Below are the code and all the weights of a small trained network. Each question names an input and a class and asks about switching units off, where a switched-off unit gives its printed mean instead of its output.

import numpy as np


def w(rows, s, z=0):
    codes = np.array(rows[::2]) - 128.0
    scale = np.full(codes.shape[1], s)
    scale[-1] = z or s
    return codes * scale


def f(y):
    return np.maximum(y, 0)


def log_softmax(a):
    a = a - a.max(-1, keepdims=True)
    return a - np.log(np.exp(a).sum(-1, keepdims=True))


def net(x, mask):
    res = np.array(x, float).reshape(1, 7) / 4 @ E
    y = f(res @ A[0][:, :-1].T + A[0][:, -1])
    res = res + np.where(mask, y, B[0][:, -1]) @ B[0][:, :-1]
    return log_softmax(res[-1] @ U[:, :-1].T + U[:, -1])


A, B = {}, {}
E = w([
[204,74,22,65,114,254],'x0',
[232,132,30,108,41,30],'x1',
[66,149,21,78,86,76],'x2',
[110,114,162,169,111,69],'x3',
[129,36,143,203,71,138],'x4',
[135,29,86,39,90,89],'x5',
[47,97,115,66,146,30],'x6',
],0.0096)
A[0] = w([
[106,114,142,49,117,64,235],'N1',
[116,75,143,86,111,44,176],'N2',
[71,140,157,139,113,8,217],'N3',
[190,50,112,132,103,154,168],'N4',
[90,132,115,142,179,83,77],'N5',
[198,154,48,58,151,133,236],'N6',
[163,88,76,92,155,207,239],'N7',
[67,165,224,173,148,195,239],'N8',
[108,192,174,221,150,142,192],'N9',
[148,184,131,223,145,117,211],'N10',
[120,72,169,197,106,150,179],'N11',
[133,184,145,189,120,125,133],'N12',
[65,125,166,27,173,127,236],'N13',
[178,101,117,169,112,147,252],'N14',
[169,148,76,34,126,124,148],'N15',
[149,129,113,122,153,192,13],'N16',
[148,87,164,83,154,167,144],'N17',
[91,169,114,175,70,155,14],'N18',
[122,88,148,213,115,145,197],'N19',
],0.013,0.004)
B[0] = w([
[11,53,57,96,148,49,210],'N1',
[97,73,97,158,83,114,210],'N2',
[64,76,190,208,101,2,232],'N3',
[142,64,62,121,107,197,218],'N4',
[64,111,167,130,181,67,163],'N5',
[208,130,96,10,69,35,254],'N6',
[197,100,85,41,123,154,243],'N7',
[149,173,210,132,191,116,245],'N8',
[193,199,183,164,134,72,220],'N9',
[207,216,219,231,36,89,196],'N10',
[147,75,168,194,165,222,195],'N11',
[121,161,203,209,40,40,175],'N12',
[55,152,175,32,178,127,205],'N13',
[214,96,156,105,145,159,197],'N14',
[80,174,11,59,92,87,231],'N15',
[166,142,118,53,115,135,173],'N16',
[106,122,107,55,203,190,176],'N17',
[162,147,126,183,159,127,147],'N18',
[183,61,219,177,164,169,191],'N19',
],0.0088,0.018)
U = w([
[112,138,140,82,189,183,244],'0',
[176,174,148,226,72,132,171],'1',
[196,21,100,145,124,226,3],'2',
[180,116,11,62,78,118,68],'3',
[23,26,108,143,119,85,139],'4',
],0.013,0.0026)

Each question gives the input, the list of numbers given to net, and the class t.
The units are the neurons (one row each of A and B). Each row of codes is followed by its name. A weight is (code - 128) times the scale printed after its matrix; where a second scale follows, it is the last column's (A, B and U).
mask holds one flag per neuron, in row order. A switched-off neuron (its flag False) gives its mean, the last column of its row in B, instead of its output. The means were averaged over made-up inputs and are rounded, as every weight is.
A unit's drop is (log p(t) with every unit on - log p(t) with that unit switched off) / (log p(t) with every unit on - log p(t) with every unit switched off).
The circuit of an input: a set's keep is (log p(t) with only the set's units on - log p(t) with every unit switched off) / (log p(t) with every unit on - log p(t) with every unit switched off). Starting from the 12 units with the biggest drops (on a tie, the unit counted first), units are removed one at a time, each time the one whose removal leaves the highest keep (on an exact tie, the one counted first), for as long as the keep stays at least 0.8.
units of the circuit, in order: the units of the circuit, biggest drop first
top k neurons: the k neurons with the biggest drops, biggest first
drop of u: that unit's drop, to one decimal
input [2,-6,-2,-4,4,6,6], class 0: units of the circuit, in order : N3; N13
input [5,0,-8,8,-3,6,2], class 2: units of the circuit, in order : N6; N4
input [3,-6,4,4,-8,4,2], class 4: units of the circuit, in order : N1
input [6,-7,6,0,2,4,6], class 3: top 2 neurons : N3; N7
input [-3,-2,-1,-8,1,-3,5], class 0: top 3 neurons : N2; N8; N13
input [7,-5,-5,-2,-4,1,-3], class 3: top 3 neurons : N7; N16; N19
input [-7,-1,-2,-6,2,-2,4], class 1: top 2 neurons : N9; N10
input [1,1,5,-4,4,5,5], class 4: top 2 neurons : N1; N2
input [-2,-2,-3,1,-7,3,-1], class 0: top 2 neurons : N3; N2
input [-6,7,-3,-3,4,-1,2], class 1: top 3 neurons : N10; N13; N15
input [8,-5,-8,1,-6,3,-1], class 3: drop of N16 : 0.1
